Here is a tiny trained network, its code and every weight. The questions are about switching its units off for an input and a target symbol, where a switched-off unit gives its printed mean instead of its output.

import numpy as np


def w(rows, s, z=0):
    codes = np.array(rows[::2]) - 128.0
    scale = np.full(codes.shape[1], s)
    scale[-1] = z or s
    return codes * scale


def softmax(a):
    e = np.exp(a - a.max(-1, keepdims=True))
    return e / e.sum(-1, keepdims=True)


def log_softmax(a):
    a = a - a.max(-1, keepdims=True)
    return a - np.log(np.exp(a).sum(-1, keepdims=True))


def net(x, mask):
    ids = ['αβγεζηθλμξτψω'.index(c) for c in x.split()]
    T = len(ids)
    res = E[ids] + P[:T]
    u = 0
    for l in range(2):
        r = res
        for j in range(3):
            rows = slice(2 * j, 2 * j + 2)
            q, k, v = (r @ M[l][rows].T for M in (Q, K, V))
            z = softmax(np.where(np.tri(T) > 0, q @ k.T / 2**0.5, -1e9)) @ v
            o = O[l][rows]
            res = res + np.where(mask[u + j], z, o[:, -1]) @ o[:, :-1]
        u += 3
    return log_softmax(res[-1] @ U[:, :-1].T + U[:, -1])


Q, K, V, O = {}, {}, {}, {}
E = w([
[68,76,63,62,57,78,84,86,217,202,162],'α',
[174,177,176,45,75,133,151,192,152,124,232],'β',
[126,83,81,80,214,172,198,66,208,71,163],'γ',
[220,110,82,215,200,89,57,164,210,205,209],'ε',
[103,89,29,208,122,148,112,57,115,86,73],'ζ',
[191,211,32,112,148,219,170,161,175,157,92],'η',
[140,165,184,209,73,55,119,2,121,61,167],'θ',
[104,192,67,97,65,193,138,122,48,64,152],'λ',
[236,146,79,219,67,125,239,81,145,156,115],'μ',
[61,163,110,181,236,70,201,111,58,143,196],'ξ',
[70,149,85,182,62,85,167,180,60,227,92],'τ',
[90,40,161,28,98,152,225,81,96,130,92],'ψ',
[152,27,194,141,161,204,56,112,83,181,172],'ω',
],0.008)
P = w([
[254,119,129,80,151,104,142,146,133,143,75],'0',
[245,106,107,140,111,148,165,120,140,130,106],'1',
[177,113,96,171,103,158,179,122,127,138,141],'2',
[138,114,77,175,87,174,189,81,116,158,169],'3',
[104,112,59,175,82,189,186,67,128,156,198],'4',
[82,113,41,185,82,198,192,50,115,172,243],'5',
[123,111,44,196,77,196,176,53,99,188,208],'6',
[117,89,30,209,73,214,202,51,102,166,218],'7',
],0.0043)
Q[0] = w([
[53,45,105,86,153,179,76,68,130,156,152],'0.h0',
[55,142,223,78,204,36,2,223,127,102,36],'0.h0',
[199,150,26,249,60,179,242,65,93,149,160],'0.h1',
[175,48,63,128,143,227,179,59,136,248,203],'0.h1',
[205,74,26,161,63,243,222,17,147,171,246],'0.h2',
[42,170,179,74,225,58,51,243,189,57,21],'0.h2',
],0.0056)
K[0] = w([
[194,66,206,202,92,221,91,115,113,170,189],'0.h0',
[247,235,146,160,62,111,102,158,97,81,7],'0.h0',
[43,79,172,175,27,172,136,90,37,150,228],'0.h1',
[99,184,67,199,2,70,206,49,89,165,183],'0.h1',
[85,210,9,154,102,239,170,137,110,174,221],'0.h2',
[192,52,247,118,108,13,104,116,94,162,66],'0.h2',
],0.0054)
V[0] = w([
[173,228,133,225,178,49,119,194,61,141,161],'0.h0',
[84,130,124,54,233,86,208,98,164,37,146],'0.h0',
[3,151,197,75,169,129,21,169,50,23,106],'0.h1',
[105,129,150,79,94,98,194,204,52,235,93],'0.h1',
[168,139,123,173,39,113,197,42,33,102,165],'0.h2',
[191,226,69,37,112,232,123,198,162,146,140],'0.h2',
],0.0067)
O[0] = w([
[213,197,106,212,138,65,144,180,93,214,146,100],'0.h0',
[117,142,126,57,245,79,212,66,160,65,121,126],'0.h0',
[163,190,98,27,106,118,74,49,62,197,127,1],'0.h1',
[101,90,136,80,117,99,228,253,88,222,104,123],'0.h1',
[123,76,112,193,77,95,176,143,72,61,171,185],'0.h2',
[70,227,177,163,90,229,100,176,130,83,135,189],'0.h2',
],0.0063,0.0098)
Q[1] = w([
[74,117,126,72,106,100,34,99,143,168,139],'1.h0',
[72,61,72,217,140,255,228,115,131,78,240],'1.h0',
[170,100,134,45,155,121,13,172,130,232,81],'1.h1',
[85,83,67,246,90,221,235,245,177,72,151],'1.h1',
[164,171,190,45,130,54,132,175,200,191,89],'1.h2',
[209,204,135,3,102,45,36,24,133,234,47],'1.h2',
],0.0053)
K[1] = w([
[214,131,130,150,173,151,242,140,66,83,56],'1.h0',
[85,157,73,137,1,108,139,112,222,147,223],'1.h0',
[164,121,180,139,193,47,217,107,238,150,21],'1.h1',
[59,86,110,124,104,104,79,95,59,46,242],'1.h1',
[178,193,70,111,152,68,128,75,106,64,13],'1.h2',
[204,246,113,110,157,91,196,197,123,53,14],'1.h2',
],0.0047)
V[1] = w([
[196,148,254,119,93,66,154,95,108,63,218],'1.h0',
[163,192,103,189,180,185,212,107,34,58,28],'1.h0',
[94,224,75,57,104,191,172,205,20,108,172],'1.h1',
[107,100,18,137,79,165,76,105,55,80,31],'1.h1',
[142,190,28,160,167,90,112,135,232,112,168],'1.h2',
[60,193,50,109,23,58,219,90,177,120,91],'1.h2',
],0.0061)
O[1] = w([
[253,146,203,63,56,38,179,105,124,42,213,137],'1.h0',
[232,138,148,186,197,219,216,113,28,122,47,253],'1.h0',
[159,139,51,61,164,178,120,235,94,64,217,162],'1.h1',
[189,17,30,167,142,191,41,102,84,92,95,195],'1.h1',
[162,180,92,200,211,71,30,176,191,58,107,107],'1.h2',
[72,145,130,110,111,74,70,205,40,25,14,79],'1.h2',
],0.006,0.0046)
U = w([
[22,126,101,119,50,73,36,157,200,104,126,239],'α',
[181,153,178,53,65,93,111,211,170,86,202,139],'β',
[125,111,136,72,251,130,160,76,209,51,119,80],'γ',
[195,118,90,168,200,76,52,178,217,174,194,52],'ε',
[167,66,53,165,154,140,52,59,96,135,47,130],'ζ',
[91,238,177,155,147,236,91,158,130,127,86,140],'η',
[172,221,185,132,32,96,60,26,60,86,139,210],'θ',
[229,85,29,70,137,142,80,185,54,70,196,70],'λ',
[155,63,167,198,99,110,176,215,157,78,110,3],'μ',
[115,176,78,136,253,35,167,106,47,185,176,253],'ξ',
[91,121,81,133,65,80,146,196,33,229,75,121],'τ',
[95,70,183,24,75,150,170,110,81,107,57,121],'ψ',
[151,116,131,109,98,188,153,49,163,248,192,151],'ω',
],0.0051,0.0034)

Each question gives the input, a string of symbols that net reads in full, and the target symbol t.
The units are the heads (2 rows each of Q, K, V and O). Each row of codes is followed by its name. A weight is (code - 128) times the scale printed after its matrix; where a second scale follows, it is the last column's (O and U).
mask holds one flag per head, layer by layer. A switched-off head (its flag False) gives its mean, the last column of its rows in O, instead of its output. The means were averaged over made-up inputs and are rounded, as every weight is.
A unit's drop is (log p(t) with every unit on - log p(t) with that unit switched off) / (log p(t) with every unit on - log p(t) with every unit switched off).
The circuit of an input: a set's keep is (log p(t) with only the set's units on - log p(t) with every unit switched off) / (log p(t) with every unit on - log p(t) with every unit switched off). Starting from all 6 units, units are removed one at a time, each time the one whose removal leaves the highest keep (on an exact tie, the one counted first), for as long as the keep stays at least 0.8.
circuit, biggest first: the units of the circuit, biggest drop first
most important unit: the unit with the biggest drop
which heads matter: for each layer, one digit per head in row order, 1 if its drop is at least 0.15 and else 0, layers parted by /
input ω μ ξ, target ω: most important unit : 1.h2
input τ λ ω μ, target ω: which heads matter : 100 / 001
input ψ λ ζ, target λ: circuit, biggest first : 1.h1, 0.h1
input α μ η α η ψ, target α: which heads matter : 000 / 100
input η μ μ α, target α: circuit, biggest first : 1.h0, 0.h1, 1.h2
input μ ψ λ γ γ, target λ: circuit, biggest first : 1.h1, 0.h2
input λ ζ η, target λ: circuit, biggest first : 1.h1, 0.h1
input γ μ μ β, target β: circuit, biggest first : 1.h0, 1.h1
input η μ α η γ, target α: circuit, biggest first : 1.h0, 1.h2
input μ μ λ γ θ α λ ξ, target λ: circuit, biggest first : 1.h1, 0.h2
input η β ω ψ μ μ λ, target λ: which heads matter : 001 / 010
input μ ω μ θ μ η ζ, target ω: circuit, biggest first : 1.h2, 0.h0
input α ζ ψ μ μ, target α: circuit, biggest first : 1.h0, 0.h0, 0.h1
input λ ω η, target ω: circuit, biggest first : 1.h2
input μ μ μ, target μ: circuit, biggest first : 0.h1, 0.h2
input ψ ξ ψ, target ψ: which heads matter : 110 / 001
input α λ β η λ β, target λ: circuit, biggest first : 1.h1, 0.h1
input μ ζ ω ζ μ ζ, target ζ: which heads matter : 011 / 010
input η β η, target η: which heads matter : 001 / 000
input μ μ ζ μ ω μ ε, target ω: which heads matter : 100 / 011
input ψ μ η η μ, target η: which heads matter : 001 / 100
input η ε λ β ζ μ, target λ: which heads matter : 001 / 010
input τ ω ω, target ω: which heads matter : 000 / 001
